Each row of numbers stands for one element and depends on some of the facts below. Use the named rows to name the rest.

Some rows with their names:
[ 19   3   1  -2   1  32 -15  -4   7  -1  14  10   3   3   4  15   4  -1
   9 -12  -1  11  -2  25  13  10  -9  -1  -4 -20  16  -3 -13  -7  12] -> naple
[ -6  -8  23 -18 -16  -4 -21  -7   8 -12  40 -13   7   0  14 -15   1 -20
  -6 -20 -31   2 -23 -38 -30   1  14 -18   6 -44 -28  -4   7  -1 -29] -> rebru
[ 13   5   2  24 -16 -50   8  -8 -24  21 -51  -6 -30 -16   7  -8 -21   1
   6  16  47 -13 -11  17  -3  -1   3  -5  11  -8  37   7  10  -6  24] -> bamem
[ 12  -7  -7  -2   9  -4   8  -2  10   4   5   1   5   4 -15  -3   7   0
   7 -19  -1  15  12  -2   3   0  -1   4  -1  -2   5   2  -2   7  -5] -> vadu
[ 10  13  -1  17   0 -14  -5   9 -15   2  -4  -1  -3  -8   5  -5  -6   5
   5  54  -8 -10   5   1   4 -12  10  16   8  17  -4   7   2  -9  12] -> vizan
[ 20   1   1  -1   6  23  -5  -3   5 -11  20  10  -1   2   0   8  10   1
   0  -2   4  15   2  25   9   4  -8  -8  -9 -21  11  -1  -4 -14  16] -> neskul
[  9  -5   0   1   9   8  -5 -10   9  -4  14   4  -2   2  -6   0  17   1
  18 -35 -10  16   9  16  15   2  -5   0 -11 -22   4   3  -4 -10   7] -> digo
[-24   6  -3   8   1  -1 -12  -1 -10   8 -23  -8   1  -4  -6   1  -5  10
  -3  -5 -23 -20  -1 -10   8 -12   4  23   5  12  -5   9  -4   6  -6] -> plupi
[ -6  -8  24 -12 -25   1 -23 -18  23   2  20 -13   5   0  20 -13  -9 -20
  -8 -24 -16   8 -22 -37 -29  -3  13 -17  15 -46 -17  -4  -1  -2 -20] -> fostugru
[  0  10  -2  12  -1  -3  -4   7 -13  -4 -13  -3  -2  -6   2  -2  -7  13
 -20  40  -1 -12   0  -3   2 -12   6   9   8  19  -3   8   5  -5  10] -> rozin
[  2  -4  23 -18 -19   6 -26  -7   7  -4  34  -7  11   1  15 -13   1 -19
  -2 -28 -30   2 -20 -42 -28   5  17 -14  10 -38 -24  -4   3  -2 -29] -> ragru
[ -8  -4  23 -22 -21  -1 -20  -7   9   0  22  -8   4   2  20 -14   1 -21
  -2 -27 -22  -5 -15 -40 -27   4  15 -22  10 -37 -28  -7   9  -1 -29] -> lapes
[ 10  -5   1   1   8  10  -5 -10   8  -5  14   5  -2   3  -6   1  18   1
  16 -37  -9  17  11  15  14   2  -5  -2 -12 -20   4   2  -4  -9   7] -> flatra
[ -2  10  -3  12   1  -4  -5   7 -11  -3 -10  -2  -3  -6   3   0  -5  11
 -18  44   0 -13   0  -3   3 -12   5  12   7  18   0   9   6  -7  13] -> drelim
[21  2 -9 -4  7 11 11  8  4 -5 10  5  7  4 -7  5  5  2 -5 17  7  8  6  5
 -1  6 -3 -4  1  0  9 -2 -2  4  0] -> poflusi
[  7  -2  -6  -4  10  11  -8  -3   4   3   6   3   3   3 -10   6   7  -5
  16 -34 -24  10   8   9  11   5  -4   2  -7 -21   6   1  -5  10   0] -> rosuk
[-17   0  -2   7   6 -10   3   0  -9   1 -11  -2   5   0 -11  -3   6  14
   5  -3  -6 -15   6 -10   5  -8   3  22  -2  18 -10   7   0  -6 -11] -> vumel
[  0   4  -3  11   1 -23   2 -10 -20   4 -38  -6 -12 -12 -15 -11   2  16
 -14 -15   7 -23  -5  -7   1 -11   4   9  10 -20  23  19  17 -11 -10] -> fetrom

Some facts about the elements:
belari τ [tribra]
skistur τ [fostugru bamem]
fopofum τ [sadre]
noflozom τ [bamem]
lonimu τ [sadre]
keta τ [klabral]
druski τ [klabral]
stobrer τ [bamem]
dapi τ [fepel kufli bamem]
grestim τ [sadre]
relolon τ [grestim]
fligur τ [droske]
klabral τ [bamem]
klutas τ [sadre lonimu bamem bagrunu]
bapur τ [bamem]
lapes τ [zukis]
vorul τ [medrek sasunol]
pitibro τ [klabral]
kledraflir τ [virir pofam]
riplon τ [duto]
tribra τ [naskefo]
fepel τ [naskefo]
stezen τ [naple druski]
zigi τ [bodru]
sasunol τ [sadre lonimu bamem]
kuza τ [sadre]
plubok τ [klupoge lotak]
zikes τ [flegraflal]
febril τ [lonimu]
grafun τ [lonimu bagrunu]
vumel τ [brafik]
skodir τ [naskefo paklal]
flegraflal τ [lonimu plofli bamem]
beplo τ [fostugru sadre]
zuseplok τ [flegraflal grafun]
tutafum τ [fetrom]
ragru τ [nafa]
debafen τ [fepel zuseplok]
plupi τ [doven]
duskal τ [skamu]
bilek τ [fostugru doven bagrunu]
lotak τ [bilek flazabar]
flonevim τ [sadre]
naple τ [medrek]
dralu τ [relolon]
paklal τ [detrer]
nafo τ [mazon]
sadre τ [bamem]
muflur τ [flazabar]
flazabar τ [duto bamem]
troflis τ [skistur]
skaster τ [redrar]
pogrus τ [paklal skamu bamem]
naskefo τ [bamem]
skufum τ [kledraflir medrek]
drovilin τ [paklal]
virir τ [bamem]
stutre τ [plestil pitibro]
detrer τ [sadre]
droske τ [dapi klupoge]
rebru τ [boplu]
doven τ [medrek]
rosuk τ [kledraflir nafa]
plester τ [tribra]
duto τ [sadre]
pofam τ [sadre]
roba τ [medrek]
nustom τ [flegraflal]
gristur τ [duto]
deser τ [klabral bamem]
brosku τ [klutas]
zukis τ [duto bamem]
flanul τ [gritran]
delemar τ [bamem]
poflusi τ [lotraler]
turuk τ [lonimu mipezuk]
megra τ [tribra kuza]
dratrudas τ [mipezuk]
mazon τ [bamem]
boplu τ [puplar grestim]
bodru τ [sadre]
foplem τ [skistur duto]
bagrunu τ [doven]
flevel τ [detrer]
[belari vodu vizan stezen kuza mipezuk tutafum rebro flonevim plestil flanul] χ gristur
[neskul nustom poflusi turuk sido] χ putrol
[mivi druski tastam klabral kledraflir tozu dralu sadre supli defidam zukis flevel] χ tribra
[skistur satu plofli pogrus megra dustun digo] χ fligur
[fopofum duto roba brosku trakel statiruk] χ bebe
[noflozom skodir bilek] χ muflur
[tapok grestim bapur plupi naple nafo flamester] χ lakar
[lonimu fepel vumel drelim redrar flazabar deser takon puplar] χ pofam
[keta stobrer lotraler bamem flegraflal debafen skoplok kufli plester fetrom dratrudas bodru] χ tokil
[dapi vosal nidrum detrer] χ fostugru
[relolon drovilin virir bagrunu skamu] χ droske
[klupoge zuseplok lotak piri brafik drabrabro plaze griple studrur boplu foplem] χ mazon
[klutas gelirem lesko skaster skufum doven] χ rebru
[vorul febril rosuk] χ duskal
[pitibro rozin zigi sasunol zikes grafun naskefo delemar] χ ragru
[plubok troflis flatra] χ lapes
[nafa beplo vadu] χ sipli
[tepas stutre medrek gritran] χ riplon
[paklal] χ brogratim
Ξ 731 <- belari skistur keta stobrer dapi tastam grestim relolon bapur vorul pitibro sasunol plubok febril vumel mipezuk beplo lesko plupi rebro bilek tepas skoplok piri plestil nafo sadre flazabar skaster brafik drovilin detrer rosuk plester roba defidam delemar fetrom megra flatra studrur foplem sido vadu digo
Ξ 941 <- neskul mivi fopofum noflozom tapok lonimu druski lotraler vodu vizan satu klupoge klabral klutas kledraflir fepel rozin stezen zigi bamem kuza vosal zikes nafa gelirem grafun skodir flegraflal tozu zuseplok drelim nidrum tutafum debafen plofli lotak redrar flonevim naple dralu paklal troflis pogrus naskefo skufum virir stutre kufli doven drabrabro medrek gritran flamester duto plaze supli nustom griple deser brosku zukis takon flanul poflusi trakel turuk dratrudas boplu bodru statiruk bagrunu flevel skamu puplar dustun
ζ (each to the one after it):
neskul ζ turuk ζ poflusi ζ nustom ζ sido
dapi ζ detrer ζ vosal ζ nidrum
tastam ζ defidam ζ druski ζ zukis ζ sadre ζ klabral ζ flevel ζ dralu ζ tozu ζ supli ζ kledraflir ζ mivi
lotraler ζ kufli ζ plester ζ bodru ζ debafen ζ skoplok ζ flegraflal ζ fetrom ζ keta ζ stobrer ζ dratrudas ζ bamem
relolon ζ bagrunu ζ drovilin ζ skamu ζ virir
zigi ζ sasunol ζ grafun ζ delemar ζ zikes ζ pitibro ζ naskefo ζ rozin
febril ζ rosuk ζ vorul
mipezuk ζ belari ζ tutafum ζ stezen ζ vodu ζ rebro ζ flanul ζ flonevim ζ vizan ζ kuza ζ plestil
beplo ζ nafa ζ vadu
bilek ζ skodir ζ noflozom
naple ζ nafo ζ tapok ζ bapur ζ flamester ζ grestim ζ plupi
skufum ζ lesko ζ gelirem ζ skaster ζ klutas ζ doven
medrek ζ tepas ζ stutre ζ gritran
roba ζ statiruk ζ brosku ζ trakel ζ duto ζ fopofum
takon ζ flazabar ζ fepel ζ redrar ζ puplar ζ vumel ζ lonimu ζ drelim ζ deser
flatra ζ troflis ζ plubok
foplem ζ plaze ζ piri ζ boplu ζ klupoge ζ studrur ζ zuseplok ζ drabrabro ζ griple ζ brafik ζ lotak
digo ζ satu ζ skistur ζ plofli ζ dustun ζ megra ζ pogrus

Name these rows:
No name comes twice in this set of rows, the named rows included.
[  7  -6 -10  -9  10 -20  24  -5  -8   5 -23   5 -11  -1 -22  -5   8  -3
   5 -41  13 -13   1   5  -2   5  -6 -14  -1 -30  26   4  18   2 -17] => plester
[ -1  -2  -5   1  10 -11  19   9   0  -6  24   4   8   3  -5   3  -5  -5
   7  36   0  -1  -2  11  -4  -1  -4  12  -3  11   0  -6 -10  -3  -7] => boplu
[-28   4  -3   2   3  -2   8   7 -12  -4  -9  -3  -2  -2   2   6  -9   4
 -14  29  -2 -22  -9   7   1  -8  -6  11  -1  21  -4  -1  -1   1  -2] => fopofum
[  1   8  -2  13  -5 -42   2   1 -39  19 -56  -4 -24 -15  -7 -10  -6   2
  15 -20   3 -33   0   0   3   4   6   1   3  -6  17  11  22   5  -3] => stobrer
[ -1  -4  -8  -4  10 -12  20   2   8   5  -2   4  -1   4 -13  -4   5  -3
  10 -16  -5   7  17   2   4   0  -3  -3  -6   3  -1  -1   6  10  -3] => drovilin
[ 20   2  -6  -7   4   3  17  -9   4   3 -23  11 -10  -1  -6   5   4  -3
 -12 -19  30  -7  -3  20  -1   5 -10 -22   6 -41  41   2  11 -16   1] => kufli
[-17   6  -1   7  -3   7   0  -1   0   2 -15  -1   5  -1   3   8 -13  12
 -17  26   7 -12 -12   4   1  -8  -2  20   6  20   9   2 -13  -4  -1] => doven
[ 15  -5  22 -25 -22 -15 -10 -20 -12  -5  -5  -5  -4  -6   2 -17   4 -10
 -21 -60   4 -25 -39 -34 -39  12  10 -33  17 -98  23   6  25 -21 -48] => tokil
[  6   5  -5  -3   4  11   8  11  -2   5   5  14  13   4  -2   8  -4   0
  18  24  -1  -7   5   7   2   8   0  18   0  25   3  -8 -17  -2 -12] => stezen
[ 12   2  -6  -7   6  18   1   5   8  -1   7   8   0   3   2  11   1  -7
   4   0  -1   4   5  16   8   4  -8 -13  -1  -8  10  -4  -2   1   6] => troflis

Now the same elements, written a new way:
Some rows with their names:
[  7  -8 -23 -24 -21  12  31  36  -3 -10 -12  12  14  48 -19  -4  -3  23
   3  -1 -29  20  16 -30 -39 -22  42 -37 -27  13  23] -> skistur
[ 10  16 -10 -23 -24   2  34  28 -25  -6  -6  25  -2  50  19 -12 -32 -20
  -6   3 -28  20  34  -8 -19 -20  42   2   2  19  85] -> pofam
[ 10   2 -15 -10 -11  -2  28  24  -9   2 -30   3  31  25 -15 -13 -21  12
   9   2 -42  26   3 -17 -33 -14  18  42   2  16  25] -> naple
[ -2   2 -20 -13 -12   5  21  16  -6  -5  -9  12  21  49 -20  -7 -15  15
  10   4 -19  13  14 -42 -15 -20  48 -46   1  13  39] -> vumel
[ 13 -16 -19 -18 -12   4  27  31   1   0 -27   4  28  49  -8 -17  -3   9
  -4   7 -24  23   1 -28 -27 -18  31 -23 -18  19  17] -> mipezuk
[ 25  -7 -22 -18  10  -2  17 -10 -14  -5  32  -5   1  42 -33 -21  -4  -7
  18  17 -17  11  33 -66 -17 -28  43 -23 -20   9  28] -> skoplok
[-25  15 -17  -3 -22  14  18  48   1  -4 -30  10  53  45   2   5 -29  32
  15 -18 -30  12  15  14  -3   1  40 -47  35  15  53] -> flevel
[-26   6 -17 -14  -2  11  16  58   8 -13  -6  16  68  49  -1   0 -24  41
  20 -14 -30   9  16  20  -5  13  36 -44  35  16  64] -> tozu
[-16   1 -15 -14 -38  22  25  62   0  -1 -60  -3  43  41  11   3 -28  44
   3 -19 -41  18  10  14 -24  -7  29 -37  13  13  43] -> druski
[  2   2 -19  -9   4   6  13  27  -4  -7  21  -1  40  38 -16 -11 -14  16
  25  -3 -28   9  34  -7  -7   0  34 -20  15  12  47] -> drabrabro
[ 15   3 -21 -19 -19   4  33  37  -8 -10  -7  23  10  49 -16  -9  -2  15
  -6  -6 -27  23   7 -23 -38 -20  44 -15 -22  19  16] -> sasunol
[  3   1 -21 -21   8  10  19  21  -6  -6  -2 -14  32  36  -3 -11 -30  11
  19  -5 -33  13  25 -15 -15 -24  31 -17   5   7  37] -> vodu
[-11  -7 -16 -14 -24  11  26  67   7  -3 -54  13  49  63   3  -1 -17  33
 -10  -9 -27  24  -6  -1 -29 -13  27 -54  -4  19  35] -> defidam
[  9  -4 -20 -25   4  12  20  31  -5  -6  -8 -17  30  36  -2 -13 -27  16
  15  -7 -35  14  25 -14 -21 -23  25 -14   0   7  35] -> redrar
[ 17  -9 -17 -14 -10  10  21  40  -4   0 -15 -16  31  35  -3 -16 -14  14
   7  -6 -37  20  22  -3 -26 -14  19   1  -7  12  22] -> satu
[-32   9 -28 -19 -23  25  30  46  11 -12 -27  16  53  41   5  14 -24  25
  24 -17 -34  15  17  27 -15 -11  52 -61  16  14  37] -> klabral
[ 10  -2 -15 -14 -14   2  26  33 -11  -4 -22  14  17  47 -28  -9 -14  31
  -3   2 -30  21   6 -46 -39 -22  29 -11 -15  11  32] -> vorul
[  1  -1 -12 -21 -31   9  32  28 -16   0 -24  14   9  45  16  -9 -27 -14
   3  15 -32  20  37 -14 -19 -18  35 -13  -2  16  88] -> fligur

Rows to name:
No name comes twice in this set of rows, the named rows included.
[ 11 -11 -18 -15 -28   6  30  26  -2   2 -37   8  17  43  -9 -14   0  13
  -5   6 -27  23  -1 -31 -28 -16  41 -20 -16  20  18] => foplem
[ 10  -5 -26 -24 -11  20  28  40  -1  -9  -3  -2  23  31 -11  -5  -9  22
  14 -11 -40  18  29  -1 -34 -18  36 -13 -20   9  17] => noflozom
[ -1   2 -20 -10 -19   8  21  13  -7  -2 -16  10  16  47 -18  -7 -13  19
   8   4 -19  12  14 -44 -11 -17  52 -50   2  13  40] => megra
[ 41  12 -18 -24   7   0  22  -4 -29  -7  33 -15 -16  24 -14 -27 -18  -1
   9  -7 -33  10  36 -41 -22 -28  41  31 -10   9  23] => bodru
[ 11  -2 -16 -11 -15   3  27  26  -6   4 -29  -3  30  25  -8 -14 -16  13
   8   0 -40  24   6 -11 -28 -13  23  27  -1  16  20] => skufum
[ -5  -8 -20 -31  11   2  19  27   3 -20  29  28  38  53 -23 -16  -3  39
  16  10 -19   6  14 -38 -12  12  50 -40   7  18  65] => plestil
[ 42 -17 -20 -18   4   4  22   5  -9   4  11 -27   9  20 -12 -31   0 -11
  14  10 -35  19  31 -28 -24 -20  23  31 -22  13   6] => lotraler
[  6   1 -18 -20 -10  15  23  24 -10  -3 -18 -10  21  30  -5 -10 -25  24
  14  -7 -37  14  22 -19 -21 -20  33  -9   3   8  34] => nustom
[ 17 -10 -28 -34   7   2  26  -2  -3 -22  66  26   4  37 -44 -18  19  15
  28  19 -20   6  35 -55 -24   0  66 -23 -20  16  41] => stobrer
[ 15  -5 -17 -13 -18   9  27  28  -3   4 -27  -8  26  28   1 -17 -10  11
   5  -4 -37  21  12  -5 -22 -11  29  10  -2  17  17] => zigi
[ 13 -10 -16 -12 -23   9  25  34  -4   1 -30   8  17  45 -18 -12  -1  27
  -6   2 -28  21   6 -36 -31 -15  34 -23 -17  16  22] => rosuk
[ 12   2 -13  -8 -18   3  25  32 -12   2 -29  -2  24  27 -17 -11 -19  23
   6  -4 -42  22  13 -18 -34 -15  19  30  -1  13  29] => bagrunu
[  2  -4 -22 -23   3   6  22  20  -4  -8 -11   6  25  52 -14 -10 -20  16
   8   4 -21  14  11 -42 -19 -27  41 -47  -7  10  35] => sido

